Here is a tiny trained network, its code and every weight. The questions are about switching its units off for an input and a target symbol, where a switched-off unit gives its printed mean instead of its output.

import numpy as np


def w(rows, s, z=0):
    codes = np.array(rows[::2]) - 128.0
    scale = np.full(codes.shape[1], s)
    scale[-1] = z or s
    return codes * scale


def f(y):
    return np.maximum(y, 0)


def softmax(a):
    e = np.exp(a - a.max(-1, keepdims=True))
    return e / e.sum(-1, keepdims=True)


def log_softmax(a):
    a = a - a.max(-1, keepdims=True)
    return a - np.log(np.exp(a).sum(-1, keepdims=True))


def net(x, mask):
    ids = ['βγδεπψ'.index(c) for c in x.split()]
    T = len(ids)
    res = E[ids] + P[:T]
    r = res
    for j in range(3):
        rows = slice(4 * j, 4 * j + 4)
        q, k, v = (r @ M[0][rows].T for M in (Q, K, V))
        z = softmax(np.where(np.tri(T) > 0, q @ k.T / 4**0.5, -1e9)) @ v
        o = O[0][rows]
        res = res + np.where(mask[j], z, o[:, -1]) @ o[:, :-1]
    y = f(res @ A[0][:, :-1].T + A[0][:, -1])
    res = res + np.where(mask[3:7], y, B[0][:, -1]) @ B[0][:, :-1]
    return log_softmax(res[-1] @ U[:, :-1].T + U[:, -1])


Q, K, V, O, A, B = {}, {}, {}, {}, {}, {}
E = w([
[159,145,47,163],'β',
[140,114,101,78],'γ',
[108,27,200,158],'δ',
[148,123,207,167],'ε',
[104,70,107,1],'π',
[97,53,234,23],'ψ',
],0.007)
P = w([
[77,171,96,148],'0',
[179,88,135,131],'1',
[158,210,113,127],'2',
[57,99,130,121],'3',
[190,55,137,131],'4',
[166,250,141,71],'5',
],0.014)
Q[0] = w([
[164,76,124,150],'H1',
[127,147,135,133],'H1',
[173,73,146,112],'H1',
[110,219,168,91],'H1',
[173,59,79,82],'H2',
[155,92,155,120],'H2',
[115,128,28,102],'H2',
[134,151,183,3],'H2',
[119,104,113,164],'H3',
[102,189,104,63],'H3',
[126,80,89,147],'H3',
[103,196,161,124],'H3',
],0.031)
K[0] = w([
[46,163,103,139],'H1',
[141,94,103,129],'H1',
[80,202,124,158],'H1',
[214,66,100,133],'H1',
[152,63,71,60],'H2',
[146,72,150,132],'H2',
[137,131,26,93],'H2',
[135,169,210,5],'H2',
[92,141,145,135],'H3',
[219,49,79,73],'H3',
[93,133,97,122],'H3',
[178,102,175,126],'H3',
],0.027)
V[0] = w([
[121,114,116,180],'H1',
[151,147,82,76],'H1',
[97,120,231,92],'H1',
[153,153,134,251],'H1',
[114,157,137,154],'H2',
[147,164,116,142],'H2',
[164,135,113,123],'H2',
[184,122,98,104],'H2',
[164,159,139,130],'H3',
[138,130,121,131],'H3',
[86,85,107,136],'H3',
[86,88,112,134],'H3',
],0.019)
O[0] = w([
[138,136,120,73,135],'H1',
[88,169,151,168,108],'H1',
[184,32,92,186,165],'H1',
[119,105,159,8,27],'H1',
[119,102,117,92,71],'H2',
[123,83,147,109,142],'H2',
[128,119,160,143,193],'H2',
[137,115,183,162,251],'H2',
[124,133,171,121,39],'H3',
[124,133,139,116,114],'H3',
[139,124,70,136,240],'H3',
[142,121,72,142,235],'H3',
],0.017,0.0026)
A[0] = w([
[6,12,58,101,106],'N1',
[95,71,22,124,255],'N2',
[126,197,97,49,110],'N3',
[143,192,19,155,95],'N4',
],0.013,0.0056)
B[0] = w([
[148,105,248,162,189],'N1',
[75,205,41,111,252],'N2',
[83,31,81,175,180],'N3',
[115,21,202,87,224],'N4',
],0.014,0.015)
U = w([
[83,135,156,122,108],'β',
[115,250,216,206,253],'γ',
[185,186,62,96,152],'δ',
[255,83,179,69,131],'ε',
[195,79,219,207,12],'π',
[211,109,86,215,72],'ψ',
],0.0045,0.0066)

Each question gives the input, a string of symbols that net reads in full, and the target symbol t.
The units are the heads (4 rows each of Q, K, V and O) and the neurons (one row each of A and B). Each row of codes is followed by its name. A weight is (code - 128) times the scale printed after its matrix; where a second scale follows, it is the last column's (O, A, B and U).
mask holds one flag per unit, heads first, then neurons. A switched-off unit (its flag False) gives its mean, the last column of its rows in O or B, instead of its output. The means were averaged over made-up inputs and are rounded, as every weight is.
A unit's drop is (log p(t) with every unit on - log p(t) with that unit switched off) / (log p(t) with every unit on - log p(t) with every unit switched off).
The circuit of an input: a set's keep is (log p(t) with only the set's units on - log p(t) with every unit switched off) / (log p(t) with every unit on - log p(t) with every unit switched off). Starting from all 7 units, units are removed one at a time, each time the one whose removal leaves the highest keep (on an exact tie, the one counted first), for as long as the keep stays at least 0.8.
units of the circuit, in order: the units of the circuit, biggest drop first
top k neurons: the k neurons with the biggest drops, biggest first
which heads matter: for each layer, one digit per head in row order, 1 if its drop is at least 0.15 and else 0, layers parted by /
input γ β π γ ε, target γ: units of the circuit, in order : H1, N4
input ε β δ γ ε, target ε: units of the circuit, in order : H1
input γ β ε ψ π, target γ: which heads matter : 110
input β ψ ε β β ε, target β: units of the circuit, in order : H1, N3
input δ β β β ψ, target δ: units of the circuit, in order : H1, H2, N4, N1
input γ γ π γ π ε, target π: units of the circuit, in order : H1, N4
input δ γ ε γ ε, target δ: units of the circuit, in order : H3, H1, N4, N2
input γ ψ δ ε β, target γ: units of the circuit, in order : H1, H2
input ε ψ π, target ψ: which heads matter : 100
input δ ψ γ β δ ψ, target δ: units of the circuit, in order : H1, N4, N1
input π δ ε ψ π, target π: units of the circuit, in order : H2, N2
input β γ ψ π ε β, target ε: units of the circuit, in order : H1, N2
input ψ ε π δ π, target ψ: which heads matter : 110
input ε γ π, target γ: units of the circuit, in order : H1, H3
input β δ β, target δ: which heads matter : 100
input γ π δ, target π: top 2 neurons : N2, N4
input β γ ε β ψ, target β: top neuron : N3
input ε ε ε γ δ, target ε: which heads matter : 101
input γ π γ γ ψ, target γ: which heads matter : 110
input γ ε ε δ δ ε, target δ: which heads matter : 111
input γ ε δ π δ δ, target δ: top 2 neurons : N4, N2
